In the rows, 128 means zero.
Each row of numbers belongs to one of the objects below and depends on some of the facts about them. Some rows are named. Which object is each other row?

Named rows:
[141 105 156 131 141 136 105 127 128 124 127 127 122 126 109  93 115 131
 121 115 126 125 100 123 135 131 153 117 118  96 111 127]: j_80
[133 108 181 144 145 120  89 112 128 123 110  98  94 122 111 124 130 181
 111 122 132 101 120 107 131 126 178 111 138  82 136 133]: j_809
[134 111 160 131 143 132 122 114 123 107 130 120 118 124 122  73 114 143
 123 113 140 119 107 111 133 134 142 112 124  95 120 139]: j_746
[132  88 151 130 146 140 122 136 123 122 130 131 121 103 133  77 108 181
 128 104 139 123 122 137 131 141 139 119 114  87 104 119]: j_740
[144 112 154 135 148 133 127 123 129 117 125 114 125 119  87  76 117 139
 119 112 138 122 107 124 141 142 148 110 120 105 121 123]: j_609
[141 106 154 130 143 137 111 120 128 112 126 132 132 126 102  74 109 100
 114 116 130 131  84 122 146 131 151 115 114 105 111 129]: j_366
[108  91 189 136 134 121 137 135 146 150 110  96 144 123 119  59 112 111
  94 102 110 122  73  77 188 126 145 118 114 122  93 112]: j_737
[134 111 155 135 143 137 104 134 128 123 129 139 111 111 113  93 112 156
 124 121 149 123 106 126 138 137 157 118 124  94 111 127]: j_64
[135 114 157 131 140 132 121 119 127 101 131 119 116 125 120  80 115 146
 121 114 127 121 108 109 131 134 143 112 125  92 120 140]: j_389
[133 114 161 137 142 132 121 143 123 118 135 122 121  92 128  78 121 141
 130 122 152 129 112 124 150 137 167 119 125 104 116 142]: j_229
[146 104 158 135 142 129 125 128 123 115 129 117 123 104 132  85 117 130
 133 113 148 119 105 129 151 135 157 113 118 104 120 142]: j_356
[163 122 141 132 143 140 109 109 130 112 139 130 139 156  63 111 116  99
 120 116 130 144 112 124 112 132 143 101 111  98 140 139]: j_901
[144 121 157 133 136 133 106 117 141 124 126 135 125 138  94 100 112  87
 116 119 130 120  78 105 157 129 152 115 123 113 111 137]: j_765
[137 103 157 134 141 135 103 125 130 119 129 128 125 121 113  98 112 138
 119 113 127 123 101 122 140 133 150 116 118  99 114 123]: j_694
[137 103 165 135 148 128 113 105 121 102 122 109 111 125 120  90 116 148
 116 111 133 114 109 117 129 133 151 112 125  87 128 136]: j_822
[140 122 146 123 142 140  98 125 118 113 101 125 132 133 121  50 119 100
 119 118 142 119  86 117 151 129 162 104 107 106 102 122]: j_11
[154  94 155 129 141 137 118 105 130 118 125 124 131 144 118  99 107 116
 122 101 119 113  94 124 140 132 137 112 110  98 111 128]: j_698

How the objects are related:
j_470 Ξ j_781; j_393 Ξ j_654; j_797 Ξ j_956
j_11 Ξ j_126; j_234 Ξ j_202; j_956 Ξ j_851
j_442 Ξ j_657; j_458 Ξ j_318; j_73 Ξ j_617
j_202 Ξ j_917; j_208 Ξ j_229; j_655 Ξ j_413
j_390 Ξ j_64; j_56 Ξ j_180; j_135 Ξ j_477
j_760 Ξ j_863; j_698 Ξ j_814; j_477 Ξ j_655
j_917 Ξ j_901; j_447 Ξ j_770; j_259 Ξ j_822
j_229 Ξ j_134; j_863 Ξ j_135; j_654 Ξ j_948
j_287 Ξ j_554; j_158 Ξ j_520; j_105 Ξ j_967
j_843 Ξ j_287; j_439 Ξ j_251; j_683 Ξ j_393
j_255 Ξ j_6; j_318 Ξ j_158; j_383 Ξ j_315
j_809 Ξ j_255; j_134 Ξ j_797; j_967 Ξ j_45
j_244 Ξ j_878; j_45 Ξ j_244; j_84 Ξ j_273
j_509 Ξ j_366; j_315 Ξ j_748; j_860 Ξ j_73
j_225 Ξ j_962; j_737 Ξ j_470; j_948 Ξ j_726
j_355 Ξ j_56; j_748 Ξ j_458; j_772 Ξ j_843
j_126 Ξ j_509; j_54 Ξ j_951; j_657 Ξ j_698
j_901 Ξ j_18; j_822 Ξ j_71; j_359 Ξ j_54
j_145 Ξ j_740; j_251 Ξ j_259; j_765 Ξ j_362
j_64 Ξ j_359; j_407 Ξ j_683; j_621 Ξ j_760
j_366 Ξ j_544; j_362 Ξ j_11; j_282 κ j_64
j_385 κ j_742; j_11 κ j_457; j_234 κ j_389
j_956 κ j_568; j_554 κ j_315; j_73 κ j_259
j_704 κ j_456; j_534 κ j_282; j_742 κ j_145
j_655 κ j_663; j_390 κ j_655; j_389 κ j_220
j_13 κ j_900; j_56 κ j_772; j_617 κ j_105
j_27 κ j_554; j_962 κ j_234; j_520 κ j_932
j_423 κ j_447; j_135 κ j_126; j_698 κ j_8
j_477 κ j_135; j_917 κ j_225; j_456 κ j_385
j_568 κ j_617; j_604 κ j_740; j_513 κ j_73
j_726 κ j_982; j_447 κ j_356; j_982 κ j_266
j_259 κ j_851; j_863 κ j_520; j_694 κ j_18
j_654 κ j_423; j_6 κ j_383; j_158 κ j_994
j_105 κ j_704; j_902 κ j_390; j_683 κ j_442
j_360 κ j_657; j_775 κ j_797; j_285 κ j_534
j_318 κ j_822; j_900 κ j_285; j_383 κ j_244
j_676 κ j_6; j_457 κ j_956; j_134 κ j_609
j_967 κ j_338; j_244 κ j_694; j_814 κ j_362
j_509 κ j_251; j_315 κ j_328; j_860 κ j_202
j_225 κ j_477; j_951 κ j_523; j_932 κ j_439
j_266 κ j_902; j_663 κ j_360; j_878 κ j_951
j_772 κ j_509; j_126 κ j_705; j_80 κ j_654
j_328 κ j_621; j_657 κ j_211; j_901 κ j_56
j_18 κ j_814; j_273 κ j_11; j_220 κ j_27
j_251 κ j_917; j_765 κ j_407; j_64 κ j_698
j_407 κ j_760; j_8 κ j_734; j_362 κ j_967

Rows to name:
No name comes twice in this set of rows, the named rows included.
[ 91  77 185 127 143 126 159 133 121 112 118  84 158 108 145   9 111 142
  90  98  98 145  90  92 161 132 130 121 112 107 100 115] : j_781
[146  80 156 136 136 133 116 126 143 151 141 126 118 139 142 131 110 204
 137  85 138 107 157 117 111 132 118 105 106  80 113 127] : j_56

The same objects again, as new rows of numbers:
Named rows:
[142 115 129  78 123 127 130 122  80 142 140 129  92 117 121 112 118 131
 132 123 151 119 104 129 146 161 114 132 131 114 103 136 103 128 150]: j_229
[158 143 141 134 103 130 136 126  92 135 187  86 172 172 115 135 150 139
 130  82 143 122 120 132 123 115 117 131 132 130 102 126 135 121 137]: j_863
[125 128 134  91 122 134 139 125 106 136 134 119 126 122 124 129 159 125
 129 127 133 136 120 136 130 138 130 138 129 127 112 124 125 128 143]: j_765
[128 115 145 113 144 141 144 121 123 122 173  89 126 126 116 115 122  99
 113 153 131 155 141 133 122 157 109 115 149 134  78 131 130 128 142]: j_967
[118 132 134  78 116 133 145 130 101 136 132 130 119 108 131 136 183 119
 131 123 124 143 109 139 124 145 138 145 131 131 100 122 128 135 135]: j_366
[129 127 138  98 125 132 137 122 109 134 138 116 125 132 122 127 141 124
 130 129 137 131 128 133 134 137 127 131 128 121 112 125 124 125 145]: j_355
[129 126 137 100 125 132 137 122 110 135 138 116 125 131 122 127 141 124
 130 130 138 132 128 133 134 136 127 131 128 121 113 125 124 125 145]: j_73
[123 140 135  73 123 136 133 123 110 133 144 116 132 135 123 127 145 127
 131 132 134 133 134 130 141 135 128 134 128 113 115 126 130 128 148]: j_407
[135 120 138  97 114 131 137 119 121 137 160 118 110 137 123 122 134 122
 135 136 140 139 130 130 136 138 123 122 132 129 122 119 125 130 149]: j_657
[130 126 135  99 125 134 136 122 109 136 136 114 128 131 121 126 144 126
 129 128 138 132 127 134 134 135 126 134 128 124 117 125 124 124 147]: j_860
[127 129 119 157 131 124 119 134 147 121 118 139 132 124 134 128 114 132
 126 128 119 125 128 123 123 121 129 124 128 136 144 131 131 131 111]: j_746
[129 127 119 188 123 132 119 139 152 123 117 137 139 129 133 120 118 146
 129 135 128 126 123 126 122 127 133 135 127 134 154 128 129 137 120]: j_676
[125 149 123 178 138 117 120 140 129 126  99 140 105 128 133 134 137 132
 120 131 122 121 133 117 123 116 122 124 120 135 133 129 136 128 117]: j_456
[129 129 122 161 130 123 119 135 152 120 120 140 134 125 135 127 109 130
 127 131 121 124 128 124 123 123 132 122 128 132 142 131 130 133 109]: j_554
[131 127 114 149 131 128 120 134 148 124 116 137 141 118 130 124 124 135
 125 130 121 128 124 123 123 116 124 128 129 148 157 131 132 130 120]: j_13
[133 125 118 157 119 123 119 131 159 123 136 144 120 128 134 124 109 131
 131 132 119 131 128 120 123 122 126 119 131 144 152 126 133 138 113]: j_360
[128 129 119 157 131 124 119 134 147 122 118 139 131 124 134 128 113 132
 126 128 119 125 128 123 123 120 129 124 127 135 144 131 131 131 111]: j_401

Rows to name:
No name comes twice in this set of rows, the named rows included.
[130 126 143 104 125 131 136 123 114 132 142 116 126 133 125 126 132 121
 131 132 140 131 131 135 134 140 131 127 128 115 109 125 122 126 140] : j_698
[132 125 117 152 129 120 117 134 138 123 122 147 116 120 135 124 102 131
 128 126 123 120 121 120 127 130 126 122 130 130 137 135 124 133 110] : j_851
[129 147 120 132 132 133 115 138 150 116 115 138 171 118 133 121 128 137
 123 137 123 122 128 126 130 121 134 137 126 128 143 137 129 132 113] : j_726
[ 88 111 126  58 123 130 155 135  88 139 130 133 129  90 137 148 213 116
 134 108 112 147 100 137 120 145 150 155 144 127  95 124 140 136 149] : j_126
[136 132 145 113 115 127 136 124 111 130 160 114 132 146 125 129 133 123
 132 118 139 126 130 133 130 136 131 126 129 112  97 125 124 127 133] : j_621
[123 124 119 178 141 132 122 135 147 119 122 125 132 123 130 124 107 130
 119 136 118 135 131 124 117 129 123 123 134 139 137 133 135 132 116] : j_878
[149 117 120  92 136 133 127 118  71 135 135 136  77 125 122 130 112 133
 129 115 150 122 103 133 152 160 106 135 119 114  92 133 108 129 141] : j_956
[120 117 144  78 138 123 137 118 107 148  99 101 125 126 126 134 114 118
 139 121 146 127 134 141 138 118 144 109 122 116 156 123 125 110 147] : j_251
[133 128 121 163 125 125 119 135 155 121 125 142 139 125 134 122 115 134
 128 134 124 125 126 124 123 123 131 126 128 137 145 130 128 135 112] : j_694
[146 110 126  71 121 123 127 122  72 143 144 136  76 112 122 107 107 131
 134 120 155 114  96 126 150 170 111 131 132 109  95 140  95 129 148] : j_797
[104 105 115 154 142 118 125 135 142 122 121 139 141 123 137 136 116 129
 130 116 112 120 132 116 125 115 136 123 139 123 144 136 142 127 128] : j_705
[113 166 131  32 119 143 126 123 109 130 155 115 145 141 124 127 152 132
 132 138 128 137 143 123 153 133 129 139 127 101 121 129 139 133 154] : j_948
[121 133 125  74 129 142 146 128  86 130 129 140 104 106 134 158 194 119
 129 113 120 154 100 149 128 150 135 153 120 133  82 116 133 142 123] : j_11
[134 122 134  92 124 130 134 122 100 137 139 121 113 126 122 122 134 127
 131 126 142 127 119 131 138 144 122 131 129 119 109 129 116 126 146] : j_208

Now the same objects, written a new way:
Some rows with their names:
[151 118  89 126 146 125 123 111 158 135 129 113 132 116 147 129 158 132
 135 117 115 114 139 105 110  97 142 132]: j_18
[ 92 101  61 116 103 118 174  84 131 128 182 108 120 125 191  63 105 216
 128  93  94 104 118 100 198  96 121 143]: j_901
[142 145  88 146  83 118 133 119 108 158 149  90 116 130  77 103 127  90
 102 106 157 159 139 113  90 149 181 122]: j_362
[130 114 117 119 153 124 122 125 145 126 121 126 142 132 124 134 140 119
 130 121 127 133 126 125 108 116 125 130]: j_220
[129  96 192 159 103 145 112 102 122  88 126 121 110 138  98  71 168 142
 108 118 136 117 103 128 160 148 124  49]: j_863
[142 119 114 122 147 126 122 131 139 123 126 130 137 131 129 137 134 124
 142 125 125 126 129 134 113 118 124 128]: j_423
[130 116 118 117 150 124 120 123 139 124 126 131 147 133 130 134 135 123
 140 123 124 131 120 133 119 120 125 129]: j_513
[145 122  95 122 140 129 121 130 130 128 134 124 146 135 122 135 129 117
 138 127 135 140 130 144 103 118 133 119]: j_544
[120 150 151 122 107 127 116 129  98 117 118 156 110 153 146 130 109 139
 121 153 160 138 119 125 169 120 164 143]: j_105
[149 116 114 122 156 123 125 131 145 122 125 126 139 119 121 142 126 122
 121 136 127 114 121 143 121 124 126 141]: j_520
[109 136 112 123 115 125 164 141 113 125 130 154 124 128  99 103 121 160
 114 138 110 133 133 140 130 148  83 119]: j_225
[142 118 116 123 148 127 121 129 142 124 125 125 138 127 129 139 138 119
 141 122 123 126 132 131 112 119 124 128]: j_27
[133 117 106 107 151 136 117 151 107  98 115 160 120 167 168 146 122 122
 121 164 168 120 111 134 125 107 169 128]: j_456
[115 136 142 134 111 130 135 124 120 133 129 124 120 125 127 121 125 132
 115 129 129 130 129 122 140 137 132 128]: j_355
[120 134 138 132 115 130 133 126 123 133 130 124 122 124 127 123 125 130
 118 128 128 128 129 123 136 136 131 127]: j_447
[126 144 153 129 105 129 138 134 118 126 126 129 107 128 120 134 122 126
 124 125 128 135 150 122 143 137 131 136]: j_439
[109 134 131 131 105 130 133 114 114 142 138 116 138 129 120 115 120 126
 110 128 136 147 124 128 137 141 142 120]: j_765

Which object is each row?
No name comes twice in this set of rows, the named rows included.
[180 132 110 135 134 135 122 148 138 121 134 122 119 117 142 154 132 117
 161 128 118 106 152 143 109 122 122 122] : j_734
[160 138 149 154  95 144 129 137 122 121 137 115  96 113 132 128 134 129
 134 128 123 104 148 132 137 144 128 102] : j_621
[ 91 127 124 125 119 126 140  97 135 146 126 119 129 123 136  99 141 149
  89 127 126 137 122  93 142 115 143 132] : j_234
[119 121  61 128  71 129 166 127  76 139 195  92 146 152  98  87  65 127
 117  97 153 179 127 172 124 158 136 100] : j_509
[132 111 160 156 101 146 144 129 113  82 118 160 103 139  62  55 172 175
  95 142 119 118 117 146 137 159  70  33] : j_477
[125 141 139 136 108 131 136 131 120 132 130 126 110 124 128 123 123 132
 117 131 130 126 138 121 137 136 132 128] : j_442
[110 129 174 132 121 152 137 110 137 143 131 101 148  95 151 151 122 128
  86 150 117 126 136 139 158 144 125 117] : j_383
[127 114 147 119 151 154 121 117 151 133 127 113 167 115 166 165 138 121
 131 138 112 136 144 147 126 115 113 104] : j_6
[136 113 164 160 100 149 142 129 113  80 113 166 103 137  54  52 183 178
  90 149 119 117 119 145 136 160  66  23] : j_135
[119 132 124 120 119 143 132 156  89 105 119 154  92 161 168 137 114 126
  96 172 172 116 119 124 139 123 179 125] : j_145
[157 138 118 125 144 121  91 130 121 117 118 160 135 147 143 135 118 138
 154 146 156 128 105 144 139  96 146 139] : j_617
[141 122 120 114 146 123 123 129 139 117 122 135 137 135 130 142 135 124
 147 121 122 133 140 130 123 113 124 137] : j_951
[110 148 166 110  96 121 145 115 119 121 121 135 113 136 124 136 126 137
 128 116 118 153 165 108 173 128 138 152] : j_359

Now the same objects, written a new way:
Some objects and their rows:
[ 96 148 186 147 151  85 123 118  53 142 140 102 114 149]: j_229
[105 175 161 150  64 120 136 119  73 161 190  75 142 113]: j_45
[ 75 162 159 142 106  80 107 148  98 166 172  94 131  94]: j_251
[ 72 179 182 182 127 112 115 121 115 115 174  76 114 117]: j_383
[124 133 142 156 168  48 136 148 143 109 182 109 146  98]: j_64
[102 166 157 169 112  89 119 121  97 139 166  98 121 118]: j_287
[101 170 157 171 114  90 118 120  97 138 165 102 118 121]: j_255
[ 80 185 174 162  95 112 100  67 121 159 155 165 112  77]: j_393
[ 90 170 168 167 116 105 110 105 107 142 167 119 122 106]: j_407
[105 162 145 165 101  81 132 125 106 148 169  87 127 110]: j_822
[105 165 157 188 130  63  75 105  90 124 171  90 121 142]: j_760
[ 71 182 174 152  95 134 130 113 101 139 197  43 123 112]: j_244
[102 145 139 170  91 104 110 141 112 133 156 116  95 172]: j_609
[ 95 107 131 190 101 125 113 141 100 135 174 125 102 139]: j_220
[ 90 144 156 182  96 120 109 154 118 125 160 118 109 167]: j_520
[ 66 151 155 169 110 125 115 135 136 118 168  78  86 163]: j_814
[ 95 141 147 172 104 116 109 148 117 133 162 114 108 168]: j_80

Which object is each row?
No name comes twice in this set of rows, the named rows included.
[ 97 158 163 198 150  64  54 106  89 116 184  84 134 145] : j_863
[ 90 143 148 171 104 116 110 144 118 130 165 108 103 169] : j_676
[ 72 179 181 161 111 126  99  70 124 157 162 162 122  76] : j_654
[ 96 147 140 172  90 104 112 140 116 130 157 109  94 171] : j_338
[ 73 170 171 149 111  93  90 141  85 154 160 112 115 117] : j_225
[ 86 179 168 165 101 106 104  83 113 152 157 147 112  94] : j_948
[ 95 113 133 188 101 124 111 142 104 135 173 123 107 144] : j_389
[ 98 171 160 178 130  93 128 123 104 151 179 101 136 120] : j_657
[ 81 167 169 154 120  94  98 133  90 152 168 106 124 114] : j_772
[106 155 134 169 100 111 112 142 114 129 157 116  88 172] : j_544
[ 94 133 146 174 103 118 109 143 114 132 163 116 106 162] : j_962
[ 99 157 146 162 113  88 135 129 111 152 180  78 142  96] : j_259
[118 199 138 167 139 109 118 119  89 125 169 103  91 124] : j_366
[ 93 140 198 140 169  91 124 118  41 146 139 103 120 158] : j_134
[ 88 167 169 161 120 100 103 130  93 146 171 105 124 117] : j_56

